Below are the code and all the weights of a small trained network. Each question names an input and a class and asks about switching units off, where a switched-off unit gives its printed mean instead of its output.

import numpy as np


def w(rows, s, z=0):
    codes = np.array(rows[::2]) - 128.0
    scale = np.full(codes.shape[1], s)
    scale[-1] = z or s
    return codes * scale


def norm(h):
    return h / np.sqrt((h * h).mean(-1, keepdims=True) + 1e-5)


def f(y):
    return np.maximum(y, 0)


def log_softmax(a):
    a = a - a.max(-1, keepdims=True)
    return a - np.log(np.exp(a).sum(-1, keepdims=True))


def net(x, mask):
    res = np.array(x, float).reshape(1, 5) / 4 @ E
    u = 0
    for l in range(3):
        y = f(norm(res) @ A[l][:, :-1].T + A[l][:, -1])
        res = res + np.where(mask[u : u + 4], y, B[l][:, -1]) @ B[l][:, :-1]
        u += 4
    return log_softmax(norm(res)[-1] @ U[:, :-1].T + U[:, -1])


A, B = {}, {}
E = w([
[91,238,101,214,80,101,166,195],'x0',
[191,238,75,51,219,240,50,115],'x1',
[146,114,101,133,151,130,164,123],'x2',
[170,57,47,179,137,110,34,254],'x3',
[124,130,131,136,137,133,123,122],'x4',
],0.0098)
A[0] = w([
[110,43,77,188,148,68,70,183,76],'0.n0',
[80,255,90,198,125,117,187,215,181],'0.n1',
[82,40,93,194,113,143,76,162,12],'0.n2',
[157,128,1,121,132,120,34,176,4],'0.n3',
],0.0081,0.004)
B[0] = w([
[123,131,135,35,62,122,183,175,220],'0.n0',
[48,151,50,163,108,159,117,100,254],'0.n1',
[140,80,66,47,129,44,163,159,181],'0.n2',
[114,107,184,210,168,169,9,97,209],'0.n3',
],0.012,0.0086)
A[1] = w([
[150,65,191,88,143,92,175,99,40],'1.n0',
[117,188,129,102,179,182,119,105,3],'1.n1',
[247,80,183,125,161,106,97,178,91],'1.n2',
[56,97,166,133,123,98,164,106,58],'1.n3',
],0.014,0.004)
B[1] = w([
[192,185,93,170,160,2,9,110,254],'1.n0',
[139,155,54,23,59,116,150,142,233],'1.n1',
[91,38,180,113,103,184,193,63,235],'1.n2',
[132,148,150,224,193,178,106,112,234],'1.n3',
],0.01,0.0061)
A[2] = w([
[184,116,131,64,111,103,137,136,40],'2.n0',
[138,128,84,165,107,168,118,248,2],'2.n1',
[149,148,157,179,140,142,64,142,132],'2.n2',
[97,129,128,211,132,177,128,118,83],'2.n3',
],0.015,0.0057)
B[2] = w([
[211,176,226,143,106,98,160,156,199],'2.n0',
[63,156,153,119,255,39,125,159,225],'2.n1',
[157,102,95,167,202,135,109,94,243],'2.n2',
[207,91,217,125,107,113,193,104,255],'2.n3',
],0.015,0.0056)
U = w([
[129,145,103,197,197,102,63,109,254],'0',
[109,136,169,183,83,130,208,100,18],'1',
[175,50,153,89,87,79,133,171,114],'2',
[40,107,117,126,144,86,171,208,71],'3',
[197,165,160,48,121,147,114,106,34],'4',
[88,180,49,102,75,197,139,117,171],'5',
[148,50,143,105,159,250,79,138,147],'6',
],0.024,0.0037)

Each question gives the input, the list of numbers given to net, and the class t.
The units are the neurons (one row each of A and B). Each row of codes is followed by its name. A weight is (code - 128) times the scale printed after its matrix; where a second scale follows, it is the last column's (A, B and U).
mask holds one flag per neuron, layer by layer. A switched-off neuron (its flag False) gives its mean, the last column of its row in B, instead of its output. The means were averaged over made-up inputs and are rounded, as every weight is.
A unit's drop is (log p(t) with every unit on - log p(t) with that unit switched off) / (log p(t) with every unit on - log p(t) with every unit switched off).
The circuit of an input: a set's keep is (log p(t) with only the set's units on - log p(t) with every unit switched off) / (log p(t) with every unit on - log p(t) with every unit switched off). Starting from all 12 units, units are removed one at a time, each time the one whose removal leaves the highest keep (on an exact tie, the one counted first), for as long as the keep stays at least 0.8.
circuit, biggest first: the units of the circuit, biggest drop first
most important unit: the unit with the biggest drop
top k neurons in layer l: the k neurons of layer l with the biggest drops, biggest first
drop when u is switched off: that unit's drop, to one decimal
input [-2,-2,6,8,3], class 2: most important unit -> 0.n1
input [0,-4,4,-3,7], class 0: circuit, biggest first -> [0.n1 1.n0]
input [-7,1,-5,0,6], class 4: top 2 neurons in layer 1 -> [1.n3 1.n0]
input [-1,3,6,6,3], class 6: circuit, biggest first -> [1.n2 0.n1]
input [-8,-1,6,0,6], class 0: top 2 neurons in layer 1 -> [1.n0 1.n1]
input [7,1,-2,-6,5], class 5: top 2 neurons in layer 0 -> [0.n3 0.n1]
input [2,0,5,1,-6], class 3: top 3 neurons in layer 1 -> [1.n2 1.n0 1.n3]
input [0,0,-2,8,-1], class 2: top 2 neurons in layer 1 -> [1.n2 1.n3]
input [4,0,2,5,-3], class 3: top 2 neurons in layer 0 -> [0.n0 0.n2]
input [0,6,4,2,7], class 6: top 2 neurons in layer 0 -> [0.n3 0.n1]
input [0,5,6,4,4], class 6: drop when 1.n2 is switched off -> 0.3
input [-3,-5,6,-7,-1], class 0: drop when 1.n0 is switched off -> 0.6
input [-7,-6,-4,-1,-1], class 0: drop when 1.n0 is switched off -> 0.7
input [3,0,-6,1,-7], class 3: circuit, biggest first -> [1.n0]
input [-4,-2,-4,-7,-1], class 0: drop when 1.n0 is switched off -> 0.2
